Here is a tiny trained network, its code and every weight. The questions are about switching its units off for an input and a target symbol, where a switched-off unit gives its printed mean instead of its output.

import numpy as np


def w(rows, s, z=0):
    codes = np.array(rows[::2]) - 128.0
    scale = np.full(codes.shape[1], s)
    scale[-1] = z or s
    return codes * scale


def softmax(a):
    e = np.exp(a - a.max(-1, keepdims=True))
    return e / e.sum(-1, keepdims=True)


def log_softmax(a):
    a = a - a.max(-1, keepdims=True)
    return a - np.log(np.exp(a).sum(-1, keepdims=True))


def net(x, mask):
    ids = ['βγθλξπστφψ'.index(c) for c in x.split()]
    T = len(ids)
    res = E[ids] + P[:T]
    u = 0
    for l in range(2):
        r = res
        for j in range(3):
            rows = slice(2 * j, 2 * j + 2)
            q, k, v = (r @ M[l][rows].T for M in (Q, K, V))
            z = softmax(np.where(np.tri(T) > 0, q @ k.T / 2**0.5, -1e9)) @ v
            o = O[l][rows]
            res = res + np.where(mask[u + j], z, o[:, -1]) @ o[:, :-1]
        u += 3
    return log_softmax(res[-1] @ U[:, :-1].T + U[:, -1])


Q, K, V, O = {}, {}, {}, {}
E = w([
[127,137,195,87,231,125,88,135,54],'β',
[126,87,206,144,154,141,94,70,160],'γ',
[180,77,144,110,118,109,122,141,82],'θ',
[153,176,108,97,235,50,58,130,148],'λ',
[184,125,111,94,177,130,165,114,148],'ξ',
[140,140,110,150,167,222,134,137,112],'π',
[159,183,142,79,93,191,118,67,112],'σ',
[151,161,68,137,60,147,56,135,117],'τ',
[119,6,74,131,139,155,161,149,93],'φ',
[115,155,45,168,95,156,122,78,212],'ψ',
],0.014)
P = w([
[235,103,132,169,134,122,133,48,107],'0',
[125,117,158,109,126,150,103,153,171],'1',
[39,113,66,118,139,102,141,40,107],'2',
[190,98,120,110,163,163,85,139,143],'3',
[114,96,149,50,139,203,61,179,210],'4',
[32,109,8,78,74,131,168,42,129],'5',
[181,80,102,51,159,211,58,140,181],'6',
[106,174,181,235,131,19,186,118,59],'7',
],0.014)
Q[0] = w([
[9,201,142,162,100,77,208,128,101],'L0H0',
[111,89,148,94,130,145,88,102,134],'L0H0',
[225,133,160,155,137,177,77,213,167],'L0H1',
[73,165,160,170,78,75,208,200,136],'L0H1',
[128,124,179,131,113,136,127,212,175],'L0H2',
[31,154,122,168,67,58,176,115,100],'L0H2',
],0.013)
K[0] = w([
[170,159,229,212,169,11,146,109,75],'L0H0',
[104,116,123,26,135,102,118,149,118],'L0H0',
[87,152,110,34,125,232,68,130,85],'L0H1',
[134,195,200,205,182,130,145,112,81],'L0H1',
[142,130,139,104,193,129,78,142,191],'L0H2',
[153,163,209,217,147,100,143,108,63],'L0H2',
],0.012)
V[0] = w([
[53,190,55,178,119,255,95,158,147],'L0H0',
[169,192,86,81,186,136,215,110,208],'L0H0',
[67,147,63,86,85,55,129,200,203],'L0H1',
[100,167,187,101,63,165,106,55,159],'L0H1',
[56,41,158,160,150,197,200,119,188],'L0H2',
[77,175,83,150,115,107,39,88,227],'L0H2',
],0.0098)
O[0] = w([
[85,173,130,210,178,170,191,109,92,71],'L0H0',
[152,128,165,105,127,42,245,127,165,170],'L0H0',
[189,91,71,100,139,123,103,172,132,1],'L0H1',
[153,186,148,70,73,108,84,99,20,123],'L0H1',
[142,60,172,143,95,62,133,129,62,134],'L0H2',
[101,139,114,182,110,46,73,126,179,96],'L0H2',
],0.012,0.0086)
Q[1] = w([
[31,90,61,59,112,106,141,61,107],'L1H0',
[144,112,113,157,85,92,81,184,135],'L1H0',
[95,136,16,235,154,111,162,146,84],'L1H1',
[4,148,65,58,147,83,155,1,150],'L1H1',
[86,72,18,67,113,93,104,29,137],'L1H2',
[89,157,137,129,138,97,72,226,151],'L1H2',
],0.0073)
K[1] = w([
[196,70,193,99,153,165,142,33,99],'L1H0',
[105,94,91,143,77,108,86,118,175],'L1H0',
[93,143,52,204,168,129,133,95,87],'L1H1',
[201,199,186,167,129,155,125,69,186],'L1H1',
[219,87,66,170,48,125,103,32,163],'L1H2',
[1,134,90,90,159,79,65,164,165],'L1H2',
],0.0076)
V[1] = w([
[87,6,113,132,239,101,111,178,102],'L1H0',
[209,120,28,150,59,140,197,51,220],'L1H0',
[169,23,69,115,86,81,141,107,110],'L1H1',
[192,211,188,57,174,78,32,185,159],'L1H1',
[144,149,232,79,210,179,60,189,116],'L1H2',
[112,2,157,100,155,111,186,130,35],'L1H2',
],0.0057)
O[1] = w([
[135,116,187,127,78,178,187,2,185,3],'L1H0',
[67,90,74,191,120,125,117,164,160,194],'L1H0',
[55,168,103,83,91,45,132,149,127,145],'L1H1',
[175,244,149,197,93,193,210,224,153,158],'L1H1',
[11,140,55,42,175,135,179,143,156,179],'L1H2',
[95,98,98,169,74,175,160,167,53,191],'L1H2',
],0.0074,0.0062)
U = w([
[14,162,139,58,187,188,136,138,162,1],'β',
[131,121,249,109,81,76,40,91,130,135],'γ',
[210,68,135,59,58,231,51,206,151,170],'θ',
[114,131,127,99,166,117,85,81,220,96],'λ',
[200,91,216,114,119,74,206,195,156,174],'ξ',
[105,128,155,207,166,176,187,75,101,144],'π',
[122,252,63,107,104,76,162,91,8,134],'σ',
[143,151,12,191,174,161,76,179,104,158],'τ',
[121,37,67,82,153,89,73,99,89,115],'φ',
[8,150,52,254,120,32,132,151,122,133],'ψ',
],0.0063,0.0065)

Each question gives the input, a string of symbols that net reads in full, and the target symbol t.
The units are the heads (2 rows each of Q, K, V and O). Each row of codes is followed by its name. A weight is (code - 128) times the scale printed after its matrix; where a second scale follows, it is the last column's (O and U).
mask holds one flag per head, layer by layer. A switched-off head (its flag False) gives its mean, the last column of its rows in O, instead of its output. The means were averaged over made-up inputs and are rounded, as every weight is.
A unit's drop is (log p(t) with every unit on - log p(t) with that unit switched off) / (log p(t) with every unit on - log p(t) with every unit switched off).
The circuit of an input: a set's keep is (log p(t) with only the set's units on - log p(t) with every unit switched off) / (log p(t) with every unit on - log p(t) with every unit switched off). Starting from all 6 units, units are removed one at a time, each time the one whose removal leaves the highest keep (on an exact tie, the one counted first), for as long as the keep stays at least 0.8.
circuit, biggest first: the units of the circuit, biggest drop first
unit that matters most: the unit with the biggest drop
heads that matter: for each layer, one digit per head in row order, 1 if its drop is at least 0.15 and else 0, layers parted by /
drop when u is switched off: that unit's drop, to one decimal
input ξ ξ τ θ φ ξ, target ψ: circuit, biggest first : (L1H0; L0H2)
input φ θ γ τ π θ, target π: circuit, biggest first : (L0H1; L0H2; L1H0)
input τ ξ β, target λ: heads that matter : 001 / 001
input θ θ γ, target β: unit that matters most : L0H2
input ξ ξ θ, target ψ: heads that matter : 100 / 100
input π β ξ θ ξ ξ, target φ: heads that matter : 010 / 010
input φ ξ τ ξ σ σ φ γ, target γ: heads that matter : 100 / 000
input λ ξ β, target ξ: circuit, biggest first : (L1H1; L0H0; L0H2)
input γ φ ξ β, target φ: heads that matter : 011 / 010
input π ξ τ ξ, target τ: circuit, biggest first : (L0H0; L0H1)
input ξ φ γ ξ, target φ: circuit, biggest first : (L1H1; L0H2)
input λ θ φ ψ, target ψ: heads that matter : 111 / 000
input ξ ξ θ γ ξ π ξ, target π: heads that matter : 100 / 000
input ξ θ φ γ, target φ: circuit, biggest first : (L1H1; L0H0; L0H2; L0H1)
input γ ξ ξ ξ ξ π ξ φ, target φ: circuit, biggest first : (L1H1; L0H0; L0H2)
input β ξ θ τ, target τ: heads that matter : 101 / 000
input φ θ θ, target π: circuit, biggest first : (L0H2; L0H1)
input σ σ ξ β φ ψ ξ, target ψ: circuit, biggest first : (L0H2; L0H0)
input θ σ σ γ, target σ: circuit, biggest first : (L0H1; L0H0)
input ξ θ ξ θ θ β, target ψ: unit that matters most : L1H0
input π φ γ, target φ: circuit, biggest first : (L1H1; L0H1)
input π ξ γ λ, target ξ: circuit, biggest first : (L0H0)
input γ ξ θ ψ, target ψ: heads that matter : 101 / 000
input β θ γ ξ θ ψ, target θ: heads that matter : 100 / 000
input ξ φ θ σ, target φ: heads that matter : 011 / 010
input ξ ξ θ γ σ, target σ: heads that matter : 110 / 000
input θ θ λ, target β: circuit, biggest first : (L0H2; L0H1)
input γ ξ ξ β τ θ, target σ: unit that matters most : L0H1
input ξ φ γ, target ψ: heads that matter : 100 / 100
input θ σ ξ γ γ ξ θ θ, target θ: drop when L0H0 is switched off : 0.7
